Below are the code and all the weights of a small trained network. Each question names an input and a class and asks about switching units off, where a switched-off unit gives its printed mean instead of its output.

import numpy as np


def w(rows, s, z=0):
    codes = np.array(rows[::2]) - 128.0
    scale = np.full(codes.shape[1], s)
    scale[-1] = z or s
    return codes * scale


def f(y):
    return y / 2 * (1 + np.tanh(0.7978845608 * (y + 0.044715 * y**3)))


def log_softmax(a):
    a = a - a.max(-1, keepdims=True)
    return a - np.log(np.exp(a).sum(-1, keepdims=True))


def net(x, mask):
    res = np.array(x, float).reshape(1, 8) / 4 @ E
    y = f(res @ A[0][:, :-1].T + A[0][:, -1])
    res = res + np.where(mask, y, B[0][:, -1]) @ B[0][:, :-1]
    return log_softmax(res[-1] @ U[:, :-1].T + U[:, -1])


A, B = {}, {}
E = w([
[121,97,121,140,144,96,2,140,17],'x0',
[125,127,151,137,40,24,93,95,171],'x1',
[126,123,126,129,130,127,129,127,128],'x2',
[124,188,92,204,110,91,144,217,110],'x3',
[98,140,29,138,73,168,101,80,119],'x4',
[132,129,129,130,130,132,126,125,128],'x5',
[130,129,128,127,127,129,133,127,123],'x6',
[124,132,133,127,126,135,129,129,127],'x7',
],0.0078)
A[0] = w([
[160,88,144,41,158,143,112,47,162,84],'neuron 0',
[144,77,156,59,145,149,102,52,113,90],'neuron 1',
[142,198,98,189,120,99,133,198,112,64],'neuron 2',
[118,138,156,142,84,69,119,96,154,59],'neuron 3',
[151,151,110,184,125,98,140,165,123,255],'neuron 4',
[162,141,235,109,183,73,172,154,137,104],'neuron 5',
[100,155,55,131,89,149,121,74,103,83],'neuron 6',
[152,112,237,121,186,82,137,171,131,107],'neuron 7',
[129,179,146,118,111,150,254,112,230,68],'neuron 8',
[119,127,159,139,42,14,104,85,161,110],'neuron 9',
[128,114,185,122,139,102,68,158,62,82],'neuron 10',
[82,159,50,127,104,150,121,68,120,73],'neuron 11',
],0.0067,0.0089)
B[0] = w([
[52,150,178,182,100,113,176,161,122,156],'neuron 0',
[65,149,190,202,95,80,189,161,127,152],'neuron 1',
[51,84,212,236,90,116,201,206,145,139],'neuron 2',
[157,76,126,184,190,165,139,240,103,131],'neuron 3',
[107,164,162,78,108,127,161,57,142,255],'neuron 4',
[153,94,66,135,74,156,106,123,174,175],'neuron 5',
[177,73,87,167,84,148,111,168,178,141],'neuron 6',
[157,87,89,141,60,186,137,115,184,172],'neuron 7',
[136,102,98,171,197,22,9,141,54,211],'neuron 8',
[158,146,146,99,220,227,177,172,62,196],'neuron 9',
[161,92,65,155,117,85,56,148,139,155],'neuron 10',
[180,62,88,174,94,177,132,181,195,138],'neuron 11',
],0.011,0.0079)
U = w([
[132,101,88,182,167,26,24,160,80,103],'0',
[21,127,204,199,80,105,190,163,141,1],'1',
[201,72,70,144,47,184,126,142,213,32],'2',
[118,145,139,78,127,129,133,91,131,239],'3',
[118,150,136,78,131,130,133,91,134,226],'4',
[158,139,141,107,250,235,177,187,74,43],'5',
[121,157,144,78,116,107,126,88,140,196],'6',
[114,156,136,71,113,116,135,93,134,180],'7',
],0.011,0.0087)

Each question gives the input, the list of numbers given to net, and the class t.
The units are the neurons (one row each of A and B). Each row of codes is followed by its name. A weight is (code - 128) times the scale printed after its matrix; where a second scale follows, it is the last column's (A, B and U).
mask holds one flag per neuron, in row order. A switched-off neuron (its flag False) gives its mean, the last column of its row in B, instead of its output. The means were averaged over made-up inputs and are rounded, as every weight is.
A unit's drop is (log p(t) with every unit on - log p(t) with that unit switched off) / (log p(t) with every unit on - log p(t) with every unit switched off).
The circuit of an input: a set's keep is (log p(t) with only the set's units on - log p(t) with every unit switched off) / (log p(t) with every unit on - log p(t) with every unit switched off). Starting from all 12 units, units are removed one at a time, each time the one whose removal leaves the highest keep (on an exact tie, the one counted first), for as long as the keep stays at least 0.8.
circuit, biggest first: the units of the circuit, biggest drop first
k most important neurons: the k neurons with the biggest drops, biggest first
input [4,0,2,6,4,2,3,-2], class 1: circuit, biggest first	[neuron 2; neuron 8]
input [0,4,0,8,6,-8,3,5], class 1: circuit, biggest first	[neuron 2]
input [-7,6,-3,-7,1,-5,2,6], class 0: 2 most important neurons	[neuron 8; neuron 4]
input [-7,8,0,3,-8,4,6,4], class 2: 2 most important neurons	[neuron 5; neuron 7]
input [1,6,4,-3,-6,-3,1,-4], class 2: 3 most important neurons	[neuron 7; neuron 5; neuron 8]
input [-2,-8,2,5,-3,1,-1,-8], class 4: circuit, biggest first	[neuron 9; neuron 4]
input [3,7,-1,-8,5,-6,0,8], class 1: circuit, biggest first	[neuron 1; neuron 0]
input [0,-3,-3,2,-5,-3,5,-4], class 2: circuit, biggest first	[neuron 7; neuron 5]
input [-5,-6,2,0,-6,-6,-2,3], class 2: 3 most important neurons	[neuron 5; neuron 7; neuron 9]
input [1,-5,1,-4,-5,-3,-4,0], class 2: circuit, biggest first	[neuron 7; neuron 9]
input [6,4,-5,-7,-7,3,-1,-2], class 1: 3 most important neurons	[neuron 1; neuron 0; neuron 8]
input [6,5,-1,1,3,7,3,-7], class 4: 2 most important neurons	[neuron 8; neuron 9]
input [-3,-1,-5,-8,8,-7,2,4], class 1: 2 most important neurons	[neuron 0; neuron 1]
input [5,-3,7,2,4,7,4,-1], class 3: circuit, biggest first	[neuron 8]
input [-1,7,-6,-4,1,-6,1,3], class 5: circuit, biggest first	[neuron 9; neuron 3]
input [5,4,-3,-6,2,2,2,0], class 1: 2 most important neurons	[neuron 1; neuron 8]
input [-6,6,-2,-6,-2,1,6,0], class 0: 3 most important neurons	[neuron 8; neuron 4; neuron 3]
input [4,-5,-7,6,-1,-8,-2,1], class 6: circuit, biggest first	[neuron 9; neuron 8]
input [4,2,-1,-6,8,8,7,-1], class 2: 4 most important neurons	[neuron 11; neuron 6; neuron 8; neuron 4]
input [4,7,-7,6,-4,5,5,-1], class 3: circuit, biggest first	[neuron 4]
input [-3,-4,3,4,-3,-1,-7,-2], class 7: 2 most important neurons	[neuron 9; neuron 4]
